In the rows, zero is written as 128.
Each row has two labels, one from each of two sets.
[124 126 179  83 252 130 131 110 136 142 128 124  94 112 134 120 143 168
  86 124 130 129 111 130 116 135 114 113 113 132 113 138 142 132 146 138
  81  84 128 145 118 167 168 127 123 124 142]
fuva/<90>
[169 133 103 155 175 115  91 136 143 141 114 125 157 110 118 138 128 100
 130 144 125 121 107 108  96 145 113 127 103 140 142 160 127 109 147  89
 130 111 108 118 182 113  93 119 128 129 125]
zikit/<93>
[143 120 123 108 196 133 115 145 136 140 129 121 153 102  93 111 123  86
 116 121  82 107  95 118 128 144 114 116 117 118 159 198 110 101 123  85
  83  82  85 124 166 136 130 123  98 147 130]
zikit/<93>
[125 124 134  66 178 131 108 121 136 133 107 128 181 115 131 127 128 161
 114 126 152 106 112 127 129 143  98 121 119 100 113 201 137 111 129 137
  69 102 127 132 109 161 166 143 139 139 145]
fuva/<97>
[143 136 120 124 246 140 118 146 119 119 101 143 150 116 151 107 123 119
 118 130 121 147 162 132 132 142 111 114 117 149 161 110 122 118 128  86
  95 123  91 122 159 144 125 120 124 126  99]
zikit/<97>
[151 128 124  98 234 129  88 140 135 128 138 129 139 117 159 115 125 107
  97 140 122 120 158 129 149 139  83 114 102 149 155 156 122 111 133  87
  75 131  79 120 139 138 115 142 122 141 108]
zikit/<97>
[142 121 142 109 176 119 125 130 131 152 124 120 115 108 117 114 133 122
 132 122 121 122  99 128 113 137 157 156 109 107 118 214 130 113 121 132
 110 117 133 121 177 136 149 136 131 117 135]
fuva/<93>
[126 108 150  94  92 127 140 106 130 123 126 130 168 117 118 113 125 129
 124 131 100  98 124 126 144 112 104 133 131 106 127 155 128 126 126 138
 136 139 100 142  84 127 135 135 119 118 122]
zar/<97>
[103 109 118 141 104 147 118 124 128 135 137 134 179 121  98 108 129  82
 139 137 109 118 109 124 141 143 122 117 129 129 153 148 130 114 124 113
 121 111 103 128 149 132 128 115 137 149 143]
zar/<93>
[118 136 123 106 217 145 108 142 114 120 130 137 215 106 143 121 142  76
 118 139 109 139 163 144 135 142 110 117 145 116 137 158 117 127 127  90
  98 110  83 107 149 160 159 127 113 112 118]
zikit/<86>
[128 131 130 103 193 144 125 130 136 140 127 130 154 116  98 143 114 112
 106 138  92 104  61 112  83 125 113 126 115 125 104 151 127 125 127 115
 143  88 126 145 137 157 130 126 112 138 155]
fuva/<92>
[128 120 154 154 160 124 119 122 120 137 122  96  58 129 145 116 118 126
 131  95 126 123  91 135 105 105 165 127 122 121 148 193 133 125 123 138
 101 112 116 110 203 148 172 105 147 129 108]
zar/<93>
[126 118 137 112 207 138 128 117 130 137 134 121 156 127 102 115 141 118
 109 134 120 127 110 123  91 129 118 119 111 119 101 176 105 112 137 118
 130  87 142 131 124 165 146 135  92 131 146]
fuva/<93>
[138 137 135  80 252 138 118 124 135 127 129 127 135 114 138 126 138 136
 105 132 118 116 117 135  93 132 112 134 114 111 149 176 130 106 131 107
  28 112 103 123 148 168 154 130 120 141 149]
fuva/<97>
[115 130 139 112 127 134 158 135 110 129 140 135 160 126 126 137 139 101
 133 127 120 117 141 125 144 114 109 137 158 102 137 127 128 120 129 133
 139 122 111  94 155 137 145 125 134 118 134]
zar/<93>
[ 91 121 137  83 102 120 138 125 140 120 133 115 177 124  93 145 127  89
 132 131 109 112  84 118 102 131 119 143 119 123 107 204 123 126 121 124
 141 123 132 149 150 130 126 124 130 137 186]
fuva/<93>
[113 127 153  72 200 140 113 128 129 135 111 155 174 115 131 124 142 153
 109 127 121 128  97 124  99 120  98 126 122 126 103 155 115 129 118 134
 131  89 145 144  89 149 142 155 140 128 151]
fuva/<97>
[126 126 128  99 159 124 117 137 148 122 135 144 136 112 113 133 121 122
 106 140 118  93  85 127 123 139 113 128 109 132 119 161 151 108 127 132
 105 102 130 139  89 140 125 141 134 141 152]
zikit/<97>
[114 123 134 102 143 139 104 133 138 137 130 127 186 117  93 130 136 122
 131 127 117 115  96 110  92 131 107 126 134 104 111 185 124 132 139 133
 120 136 133 131 144 127 144 127 121 141 164]
fuva/<93>

Each row has two labels, one from each of two sets.
[125 145 118 131 137 131 123 144 120 127 103 126 152 124 126 142  92 131
 123 165 130 130 129 127 118 152 127 127 110 158 127 111 138 126 118 116
  95 150 149 127 243 139  90 130 136 114  89]
vofov/[58]
[112 120 145 105 153 175 116  69 185 131 138 126 147 121 150 117 133 113
 131 132 143 134 123 118 157 187 161  91 134  80 133 136  95 102 147  93
 106 139  84 122  13 132 137 118 113 125 188]
begig/[58]
[159 113 119 138 111  93 139 121 101 136 128 123  90 138 114 126 135 125
 110 116 130 123 133 128 123 146 132 142 143 111 132 121 142 126 117 131
 126 136 129 141 176 126 115 131 131 125 126]
vofov/[64]
[130 130 138 149 114 153 126 118 212 119 128 119 204 132 121 131 103 102
 147 130 118 126 132 127 111 106 138 140  89  95 130 120 134 112 107  78
 102 150 157 140 183 114 107 130 141 149 125]
duzo/[58]
[112 133 137 120 143 170 121 138 162 139 122 120 154 106 131 143  98  97
 136 154 124 103 131 105 132 123 122 128 106 166 128 105 144 144 123 101
 107 127 139 125 184 118 104 127 130 142  98]
vofov/[58]
[140 136 114 140 133 117 129 128 100 123 128 129  97 111 155 132 119 130
 124 147 137 123 124 118 138 186 152 120 156 130 118 121 115 124 150 131
 130 113 125 133 117 133 116 129 115 119 129]
begig/[64]
[149 118 110 127 118 117 135 140 119 134 135 133 130 131 121 153 128 103
 129 108 124 126 130 121 115  41 127 153 122 184  97 118 157 126 115 112
 134 132 118 122 106 124 127 130 140 105 127]
duzo/[58]
[103 136 161  82 173 175 122 133 100 133 118 141 182 122 138 133 130 147
 136 145 134 117 148 140 145  64 143 154  77 159 132 128 140 143 118 160
 122 132 152 114 205 134 123 127 119 149  53]
rif/[58]
[129 123 120 144  94 128 121 124 109 136 125 121 127 135 110 134 124 103
 109 136 128 128 153 126 124 127 127 141 137 133 131 104 155 134 125 103
 124 104 151 132 219 123 111 126 129 128  92]
vofov/[64]
